Below is a small trained network, with its code and all its weights. Each question gives an input and a class and asks what happens when units are switched off, that is, made to give their printed mean instead of their output.

import numpy as np


def w(rows, s, z=0):
    codes = np.array(rows[::2]) - 128.0
    scale = np.full(codes.shape[1], s)
    scale[-1] = z or s
    return codes * scale


def norm(h):
    return h / np.sqrt((h * h).mean(-1, keepdims=True) + 1e-5)


def f(y):
    return np.maximum(y, 0)


def log_softmax(a):
    a = a - a.max(-1, keepdims=True)
    return a - np.log(np.exp(a).sum(-1, keepdims=True))


def net(x, mask):
    res = np.array(x, float).reshape(1, 3) / 4 @ E
    u = 0
    for l in range(2):
        y = f(norm(res) @ A[l][:, :-1].T + A[l][:, -1])
        res = res + np.where(mask[u : u + 9], y, B[l][:, -1]) @ B[l][:, :-1]
        u += 9
    return log_softmax(norm(res)[-1] @ U[:, :-1].T + U[:, -1])


A, B = {}, {}
E = w([
[179,57,137,100,233],'x0',
[168,88,90,255,101],'x1',
[129,37,82,88,77],'x2',
],0.0024)
A[0] = w([
[68,110,225,177,158,131],'0.n0',
[82,161,144,133,254,55],'0.n1',
[155,179,40,57,132,142],'0.n2',
[139,162,143,152,123,106],'0.n3',
[99,202,160,118,83,79],'0.n4',
[77,99,100,47,156,112],'0.n5',
[178,192,168,198,143,81],'0.n6',
[180,91,207,126,223,3],'0.n7',
[100,141,148,132,131,83],'0.n8',
],0.0051,0.0026)
B[0] = w([
[138,100,140,179,89,199],'0.n0',
[166,126,61,178,114,239],'0.n1',
[101,105,191,153,124,214],'0.n2',
[133,103,218,79,131,174],'0.n3',
[46,153,149,155,173,249],'0.n4',
[248,201,168,91,63,252],'0.n5',
[147,65,159,150,94,239],'0.n6',
[116,252,87,86,252,240],'0.n7',
[133,155,118,120,36,144],'0.n8',
],0.0045,0.002)
A[1] = w([
[141,127,91,111,243,13],'1.n0',
[147,164,197,84,144,141],'1.n1',
[91,114,118,16,136,114],'1.n2',
[3,195,123,169,101,39],'1.n3',
[137,151,106,132,75,252],'1.n4',
[114,71,2,148,147,73],'1.n5',
[99,150,223,143,178,87],'1.n6',
[119,165,152,172,105,116],'1.n7',
[147,172,74,125,240,27],'1.n8',
],0.0075,0.0012)
B[1] = w([
[142,253,70,196,175,221],'1.n0',
[115,85,130,155,73,224],'1.n1',
[158,179,198,210,133,194],'1.n2',
[46,148,137,50,217,254],'1.n3',
[142,108,106,95,193,193],'1.n4',
[114,116,44,50,72,189],'1.n5',
[124,107,71,100,103,210],'1.n6',
[99,89,156,122,159,205],'1.n7',
[193,199,70,136,182,234],'1.n8',
],0.0044,0.0042)
U = w([
[188,170,244,66,44,102],'0',
[147,62,35,91,68,153],'1',
[140,58,178,244,136,87],'2',
[28,156,172,63,175,197],'3',
[219,225,71,145,212,174],'4',
[191,97,160,100,114,2],'5',
],0.011,0.0052)

Each question gives the input, the list of numbers given to net, and the class t.
The units are the neurons (one row each of A and B). Each row of codes is followed by its name. A weight is (code - 128) times the scale printed after its matrix; where a second scale follows, it is the last column's (A, B and U).
mask holds one flag per neuron, layer by layer. A switched-off neuron (its flag False) gives its mean, the last column of its row in B, instead of its output. The means were averaged over made-up inputs and are rounded, as every weight is.
A unit's drop is (log p(t) with every unit on - log p(t) with that unit switched off) / (log p(t) with every unit on - log p(t) with every unit switched off).
The circuit of an input: a set's keep is (log p(t) with only the set's units on - log p(t) with every unit switched off) / (log p(t) with every unit on - log p(t) with every unit switched off). Starting from the 12 units with the biggest drops (on a tie, the unit counted first), units are removed one at a time, each time the one whose removal leaves the highest keep (on an exact tie, the one counted first), for as long as the keep stays at least 0.8.
units of the circuit, in order: the units of the circuit, biggest drop first
k most important neurons: the k neurons with the biggest drops, biggest first
top k neurons in layer l: the k neurons of layer l with the biggest drops, biggest first
drop when u is switched off: that unit's drop, to one decimal
input [4,4,3], class 1: units of the circuit, in order -> [1.n5]
input [8,-7,8], class 0: units of the circuit, in order -> [0.n5, 1.n8, 1.n2]
input [-4,7,1], class 1: units of the circuit, in order -> [0.n5, 1.n5, 1.n0]
input [-7,-7,7], class 0: units of the circuit, in order -> [0.n5, 1.n2]
input [-6,3,4], class 3: 2 most important neurons -> [1.n3, 0.n1]
input [-6,2,4], class 3: 2 most important neurons -> [1.n3, 0.n1]
input [-2,-6,0], class 0: top 2 neurons in layer 0 -> [0.n5, 0.n7]
input [5,4,5], class 1: 2 most important neurons -> [1.n5, 0.n7]
input [4,0,6], class 5: top 2 neurons in layer 1 -> [1.n0, 1.n8]
input [-5,2,4], class 3: top 2 neurons in layer 0 -> [0.n1, 0.n6]
input [-5,7,-5], class 2: 2 most important neurons -> [0.n6, 0.n7]
input [-2,8,-7], class 2: drop when 1.n3 is switched off -> 0.0
input [-1,4,-8], class 2: drop when 0.n6 is switched off -> 0.2
input [-1,-4,3], class 0: drop when 0.n5 is switched off -> 0.1
input [-1,-5,2], class 0: top neuron in layer 0 -> [0.n5]
input [2,6,0], class 1: drop when 1.n5 is switched off -> 0.3
